Here is a tiny trained network, its code and every weight. The questions are about switching its units off for an input and a class, where a switched-off unit gives its printed mean instead of its output.

import numpy as np


def w(rows, s, z=0):
    codes = np.array(rows[::2]) - 128.0
    scale = np.full(codes.shape[1], s)
    scale[-1] = z or s
    return codes * scale


def norm(h):
    return h / np.sqrt((h * h).mean(-1, keepdims=True) + 1e-5)


def f(y):
    return y / 2 * (1 + np.tanh(0.7978845608 * (y + 0.044715 * y**3)))


def log_softmax(a):
    a = a - a.max(-1, keepdims=True)
    return a - np.log(np.exp(a).sum(-1, keepdims=True))


def net(x, mask):
    res = np.array(x, float).reshape(1, 4) / 4 @ E
    u = 0
    for l in range(2):
        y = f(norm(res) @ A[l][:, :-1].T + A[l][:, -1])
        res = res + np.where(mask[u : u + 10], y, B[l][:, -1]) @ B[l][:, :-1]
        u += 10
    return log_softmax(norm(res)[-1] @ U[:, :-1].T + U[:, -1])


A, B = {}, {}
E = w([
[135,13,131,142,42,65,217,162,186],'x0',
[186,62,117,106,136,199,55,174,142],'x1',
[105,100,148,240,196,124,100,145,119],'x2',
[160,197,80,138,35,63,117,254,180],'x3',
],0.0067)
A[0] = w([
[123,107,122,2,105,142,172,47,129,2],'0.n1',
[104,104,145,171,66,63,229,124,141,96],'0.n2',
[128,52,138,231,206,138,123,53,127,98],'0.n3',
[107,158,134,185,184,119,139,60,126,159],'0.n4',
[117,120,150,196,189,132,113,115,132,74],'0.n5',
[146,156,128,83,139,141,3,209,114,28],'0.n6',
[145,208,116,126,176,158,42,144,130,78],'0.n7',
[120,115,159,106,129,166,81,128,117,80],'0.n8',
[114,63,139,28,121,133,190,44,119,101],'0.n9',
[137,7,133,102,105,156,99,196,146,82],'0.n10',
],0.012,0.0047)
B[0] = w([
[248,185,195,61,189,178,164,25,99,192],'0.n1',
[131,177,63,125,83,120,210,169,148,255],'0.n2',
[45,73,90,85,104,237,125,120,105,249],'0.n3',
[96,83,170,29,107,65,98,131,82,217],'0.n4',
[113,129,105,37,89,194,114,100,95,185],'0.n5',
[114,176,40,169,123,172,96,99,187,215],'0.n6',
[39,203,146,194,123,84,105,142,196,229],'0.n7',
[132,169,123,82,88,102,173,217,165,152],'0.n8',
[154,149,218,175,198,195,119,90,221,221],'0.n9',
[165,80,156,162,78,67,74,87,84,208],'0.n10',
],0.016,0.0094)
A[1] = w([
[178,99,121,182,173,203,180,122,128,108],'1.n1',
[58,132,175,113,111,154,112,140,117,79],'1.n2',
[179,58,106,143,125,74,69,147,84,4],'1.n3',
[95,54,176,134,157,114,90,77,141,86],'1.n4',
[132,148,127,97,109,105,88,123,116,69],'1.n5',
[101,115,171,114,182,7,109,164,102,59],'1.n6',
[64,76,88,67,191,173,104,166,81,63],'1.n7',
[209,135,131,110,252,138,130,165,135,67],'1.n8',
[146,141,58,147,171,96,225,187,92,112],'1.n9',
[110,114,136,108,180,164,158,157,169,127],'1.n10',
],0.018,0.0045)
B[1] = w([
[89,93,160,120,192,93,29,198,124,182],'1.n1',
[168,106,82,137,148,141,178,144,46,229],'1.n2',
[215,104,97,169,105,86,84,35,74,156],'1.n3',
[93,112,81,112,138,126,156,223,173,189],'1.n4',
[120,72,139,224,149,114,188,123,136,145],'1.n5',
[127,153,223,176,133,73,88,168,34,140],'1.n6',
[89,120,55,80,122,141,197,61,50,255],'1.n7',
[156,161,158,108,130,107,233,54,131,178],'1.n8',
[138,127,168,84,80,128,151,249,188,222],'1.n9',
[195,136,94,138,81,93,132,82,94,172],'1.n10',
],0.02,0.0092)
U = w([
[215,32,101,190,75,69,77,91,139,100],'0',
[67,191,59,209,144,124,73,115,230,65],'1',
[133,6,169,128,196,153,72,161,185,28],'2',
[156,117,139,98,70,92,191,226,201,213],'3',
[60,72,58,67,141,176,179,110,84,253],'4',
[89,145,199,165,173,57,139,158,65,15],'5',
[206,127,236,77,219,144,164,67,195,187],'6',
],0.015,0.003)

Each question gives the input, the list of numbers given to net, and the class t.
The units are the neurons (one row each of A and B). Each row of codes is followed by its name. A weight is (code - 128) times the scale printed after its matrix; where a second scale follows, it is the last column's (A, B and U).
mask holds one flag per neuron, layer by layer. A switched-off neuron (its flag False) gives its mean, the last column of its row in B, instead of its output. The means were averaged over made-up inputs and are rounded, as every weight is.
A unit's drop is (log p(t) with every unit on - log p(t) with that unit switched off) / (log p(t) with every unit on - log p(t) with every unit switched off).
The circuit of an input: a set's keep is (log p(t) with only the set's units on - log p(t) with every unit switched off) / (log p(t) with every unit on - log p(t) with every unit switched off). Starting from the 12 units with the biggest drops (on a tie, the unit counted first), units are removed one at a time, each time the one whose removal leaves the highest keep (on an exact tie, the one counted first), for as long as the keep stays at least 0.8.
units of the circuit, in order: the units of the circuit, biggest drop first
k most important neurons: the k neurons with the biggest drops, biggest first
top k neurons in layer l: the k neurons of layer l with the biggest drops, biggest first
drop of u: that unit's drop, to one decimal
input [-3,-5,4,3], class 5: top neuron in layer 1 => [1.n6]
input [8,-2,2,-6], class 2: units of the circuit, in order => [0.n9 1.n1]
input [-8,7,1,-3], class 1: 2 most important neurons => [0.n7 0.n6]
input [8,-6,-5,1], class 3: units of the circuit, in order => [0.n2 1.n9]
input [-8,-4,7,6], class 1: 2 most important neurons => [0.n6 0.n7]
input [5,4,1,-7], class 2: top 2 neurons in layer 0 => [0.n9 0.n10]
input [-6,-2,-4,-2], class 6: units of the circuit, in order => [0.n1 1.n7]
input [-5,-3,-7,3], class 1: top 2 neurons in layer 0 => [0.n7 0.n9]
input [-3,5,7,3], class 1: top 2 neurons in layer 0 => [0.n6 0.n7]
input [2,3,3,7], class 0: top 2 neurons in layer 0 => [0.n10 0.n7]
input [3,2,-5,4], class 0: 4 most important neurons => [0.n10 1.n3 0.n7 0.n8]
input [8,-5,7,-1], class 3: 2 most important neurons => [0.n2 1.n9]
input [4,6,-3,-1], class 0: 2 most important neurons => [0.n10 1.n3]
input [4,-3,4,1], class 3: units of the circuit, in order => [0.n2]
input [-1,1,-4,-4], class 6: drop of 1.n10 => 0.0
input [5,0,2,1], class 3: drop of 0.n2 => 3.4
input [-7,-6,6,4], class 5: drop of 0.n3 => 0.3
